Below is a small trained network, with its code and all its weights. Each question gives an input and a target symbol and asks what happens when units are switched off, that is, made to give their printed mean instead of their output.

import numpy as np


def w(rows, s, z=0):
    codes = np.array(rows[::2]) - 128.0
    scale = np.full(codes.shape[1], s)
    scale[-1] = z or s
    return codes * scale


def norm(h):
    return h / np.sqrt((h * h).mean(-1, keepdims=True) + 1e-5)


def f(y):
    return y / 2 * (1 + np.tanh(0.7978845608 * (y + 0.044715 * y**3)))


def softmax(a):
    e = np.exp(a - a.max(-1, keepdims=True))
    return e / e.sum(-1, keepdims=True)


def log_softmax(a):
    a = a - a.max(-1, keepdims=True)
    return a - np.log(np.exp(a).sum(-1, keepdims=True))


def net(x, mask):
    ids = ['αγδεζηλμξπστφψ'.index(c) for c in x.split()]
    T = len(ids)
    res = E[ids] + P[:T]
    u = 0
    for l in range(2):
        q, k, v = (norm(res) @ M[l].T for M in (Q, K, V))
        z = softmax(np.where(np.tri(T) > 0, q @ k.T / 3**0.5, -1e9)) @ v
        res = res + np.where(mask[u], z, O[l][:, -1]) @ O[l][:, :-1]
        u += 1
        y = f(norm(res) @ A[l][:, :-1].T + A[l][:, -1])
        res = res + np.where(mask[u : u + 16], y, B[l][:, -1]) @ B[l][:, :-1]
        u += 16
    return log_softmax(norm(res)[-1] @ U[:, :-1].T + U[:, -1])


Q, K, V, O, A, B = {}, {}, {}, {}, {}, {}
E = w([
[163,159,164,151,148],'α',
[124,165,132,149,159],'γ',
[145,5,90,179,165],'δ',
[149,165,140,146,155],'ε',
[134,132,207,148,134],'ζ',
[112,157,166,174,147],'η',
[172,137,197,124,140],'λ',
[92,112,108,37,155],'μ',
[107,152,121,113,162],'ξ',
[66,125,107,83,149],'π',
[121,128,212,155,127],'σ',
[187,160,131,110,156],'τ',
[95,128,131,84,153],'φ',
[162,162,156,153,150],'ψ',
],0.014)
P = w([
[92,254,138,93,11],'0',
[81,215,168,98,66],'1',
[94,188,164,106,102],'2',
[105,169,159,110,128],'3',
[117,155,147,113,149],'4',
[127,146,133,118,168],'5',
[134,136,121,125,184],'6',
[140,126,111,134,198],'7',
[144,113,102,138,209],'8',
[148,98,94,139,220],'9',
[156,80,89,136,228],'10',
[161,62,82,129,233],'11',
[166,49,74,128,238],'12',
],0.0066)
Q[0] = w([
[119,111,87,165,1],'0.h0',
[125,101,96,133,104],'0.h0',
[150,97,126,130,109],'0.h0',
],0.014)
K[0] = w([
[92,255,168,77,66],'0.h0',
[127,166,126,95,30],'0.h0',
[125,154,103,121,120],'0.h0',
],0.0096)
V[0] = w([
[69,237,26,75,209],'0.h0',
[104,28,60,201,111],'0.h0',
[4,234,182,185,75],'0.h0',
],0.0037)
O[0] = w([
[161,118,234,162,133,219],'0.h0',
[216,25,95,60,3,1],'0.h0',
[163,130,131,51,161,104],'0.h0',
],0.0046,0.0027)
A[0] = w([
[179,83,152,136,121,173],'0.n0',
[59,123,70,62,118,197],'0.n1',
[124,153,123,111,134,10],'0.n2',
[198,49,132,145,24,252],'0.n3',
[54,81,160,108,82,158],'0.n4',
[111,38,55,170,157,153],'0.n5',
[159,104,132,75,131,154],'0.n6',
[163,211,144,102,136,71],'0.n7',
[79,141,145,171,108,111],'0.n8',
[129,3,78,185,81,59],'0.n9',
[100,148,69,110,133,102],'0.n10',
[140,110,100,86,79,223],'0.n11',
[170,159,138,134,118,117],'0.n12',
[150,194,109,50,197,88],'0.n13',
[83,133,234,180,158,243],'0.n14',
[45,99,178,89,156,189],'0.n15',
],0.0068,0.0027)
B[0] = w([
[124,108,99,155,104,137],'0.n0',
[179,151,135,185,121,153],'0.n1',
[79,125,151,113,106,117],'0.n2',
[95,139,66,230,130,125],'0.n3',
[137,166,151,171,187,125],'0.n4',
[160,133,102,185,117,145],'0.n5',
[125,148,90,155,120,139],'0.n6',
[93,78,147,100,121,174],'0.n7',
[163,113,124,139,51,126],'0.n8',
[74,122,158,157,1,126],'0.n9',
[153,121,160,148,103,125],'0.n10',
[158,146,97,209,138,124],'0.n11',
[75,106,97,97,108,140],'0.n12',
[89,102,160,185,148,216],'0.n13',
[213,141,70,148,117,253],'0.n14',
[162,176,105,178,145,187],'0.n15',
],0.006,0.0063)
Q[1] = w([
[164,196,119,206,221],'1.h0',
[232,106,127,237,240],'1.h0',
[183,110,89,128,246],'1.h0',
],0.011)
K[1] = w([
[160,2,112,168,171],'1.h0',
[133,9,35,149,123],'1.h0',
[165,70,76,201,145],'1.h0',
],0.0079)
V[1] = w([
[255,136,151,214,62],'1.h0',
[68,215,77,225,101],'1.h0',
[161,115,195,21,106],'1.h0',
],0.0062)
O[1] = w([
[18,130,141,109,141,227],'1.h0',
[130,86,144,88,82,204],'1.h0',
[131,128,2,124,184,1],'1.h0',
],0.0082,0.0027)
A[1] = w([
[109,65,123,128,126,98],'1.n0',
[128,137,123,89,161,156],'1.n1',
[137,111,149,113,161,129],'1.n2',
[98,149,124,116,138,142],'1.n3',
[5,122,114,120,169,118],'1.n4',
[120,73,97,158,136,113],'1.n5',
[177,138,130,144,127,117],'1.n6',
[101,138,166,125,134,159],'1.n7',
[140,117,94,135,159,131],'1.n8',
[111,84,90,134,38,254],'1.n9',
[179,139,154,171,126,130],'1.n10',
[239,125,160,143,76,156],'1.n11',
[11,124,122,108,170,106],'1.n12',
[114,105,151,151,129,207],'1.n13',
[129,160,114,146,143,140],'1.n14',
[142,111,176,94,155,155],'1.n15',
],0.013,0.0057)
B[1] = w([
[172,173,148,119,141,125],'1.n0',
[93,93,144,174,85,212],'1.n1',
[110,140,123,115,95,207],'1.n2',
[142,83,118,146,148,156],'1.n3',
[158,68,40,178,81,130],'1.n4',
[126,135,174,108,154,127],'1.n5',
[133,131,110,133,79,169],'1.n6',
[117,61,95,100,149,227],'1.n7',
[113,159,115,124,85,154],'1.n8',
[63,191,69,28,119,188],'1.n9',
[146,154,104,110,116,249],'1.n10',
[164,10,1,155,124,168],'1.n11',
[137,9,13,150,72,128],'1.n12',
[115,205,136,86,122,226],'1.n13',
[154,141,106,182,142,204],'1.n14',
[110,67,133,94,52,255],'1.n15',
],0.0079,0.005)
U = w([
[30,87,172,75,76,183],'α',
[95,102,67,112,113,223],'γ',
[175,83,131,26,82,160],'δ',
[127,148,111,61,170,153],'ε',
[148,246,124,143,196,174],'ζ',
[194,130,181,96,111,85],'η',
[66,130,178,187,127,47],'λ',
[105,79,91,169,128,112],'μ',
[227,143,37,128,113,105],'ξ',
[118,147,206,124,131,75],'π',
[66,134,202,181,114,53],'σ',
[77,154,42,218,179,4],'τ',
[179,147,187,106,97,78],'φ',
[138,134,243,72,112,77],'ψ',
],0.014,0.0042)

Each question gives the input, a string of symbols that net reads in full, and the target symbol t.
The units are the heads (3 rows each of Q, K, V and O) and the neurons (one row each of A and B). Each row of codes is followed by its name. A weight is (code - 128) times the scale printed after its matrix; where a second scale follows, it is the last column's (O, A, B and U).
mask holds one flag per unit, layer by layer, with each layer's heads first. A switched-off unit (its flag False) gives its mean, the last column of its rows in O or B, instead of its output. The means were averaged over made-up inputs and are rounded, as every weight is.
A unit's drop is (log p(t) with every unit on - log p(t) with that unit switched off) / (log p(t) with every unit on - log p(t) with every unit switched off).
The circuit of an input: a set's keep is (log p(t) with only the set's units on - log p(t) with every unit switched off) / (log p(t) with every unit on - log p(t) with every unit switched off). Starting from the 12 units with the biggest drops (on a tie, the unit counted first), units are removed one at a time, each time the one whose removal leaves the highest keep (on an exact tie, the one counted first), for as long as the keep stays at least 0.8.
units of the circuit, in order: the units of the circuit, biggest drop first
top k neurons: the k neurons with the biggest drops, biggest first
top k neurons in layer l: the k neurons of layer l with the biggest drops, biggest first
input π τ μ ψ λ ε, target τ: top 3 neurons in layer 1 : 1.n12, 1.n11, 1.n4
input τ ζ λ, target μ: top neuron in layer 1 : 1.n12
input π τ μ μ τ ζ τ τ η μ η τ, target α: top 4 neurons : 0.n14, 1.n15, 0.n8, 0.n15
input τ ξ λ λ δ τ ζ, target α: units of the circuit, in order : 1.h0, 0.h0
input η τ τ α η τ μ τ τ τ γ λ μ, target τ: top 3 neurons : 0.n0, 0.n15, 0.n4
input λ ψ τ α η τ μ δ, target α: units of the circuit, in order : 0.n9, 1.h0, 1.n9
input π τ α η π π τ τ γ γ π γ, target δ: top 2 neurons : 0.n15, 1.n11
input λ η τ ε τ τ η η τ π, target ζ: top 2 neurons : 0.n15, 0.n7
input μ λ γ λ ψ ψ τ π φ, target δ: top 2 neurons : 1.n15, 1.n11
input τ μ ε, target ξ: units of the circuit, in order : 1.h0, 1.n11
input δ τ τ σ γ τ λ, target α: units of the circuit, in order : 1.h0, 0.h0
input ε σ τ, target γ: units of the circuit, in order : 0.n14, 1.h0, 1.n4
input λ δ μ ψ, target α: top 2 neurons : 0.n3, 0.n11
input τ ζ τ τ ψ λ φ τ λ π τ τ, target ζ: top 4 neurons : 0.n0, 0.n15, 1.n12, 1.n7
input τ λ η δ μ σ λ η ξ, target α: units of the circuit, in order : 1.h0
input φ ζ μ ψ ψ τ γ τ λ λ δ μ η, target α: top 4 neurons in layer 0 : 0.n9, 0.n1, 0.n11, 0.n15
input π μ τ, target ξ: top 3 neurons : 0.n14, 1.n11, 0.n4
input τ τ τ μ δ η ψ τ τ μ μ γ, target α: top 2 neurons : 0.n1, 0.n9
input τ μ μ μ μ η τ η, target ζ: top 2 neurons in layer 1 : 1.n1, 1.n10
input α τ τ τ τ τ ζ τ, target μ: units of the circuit, in order : 0.n14, 1.h0, 1.n4
input λ λ τ σ τ τ τ τ ψ α, target σ: units of the circuit, in order : 1.h0
input τ η λ μ π τ η μ ψ, target ξ: top 4 neurons : 0.n13, 1.n11, 0.n11, 0.n9
input η μ τ η ε α λ, target λ: top 4 neurons : 1.n1, 1.n11, 0.n14, 1.n9
input π τ γ π ψ σ ξ μ τ π τ, target δ: top 4 neurons in layer 0 : 0.n5, 0.n14, 0.n15, 0.n1
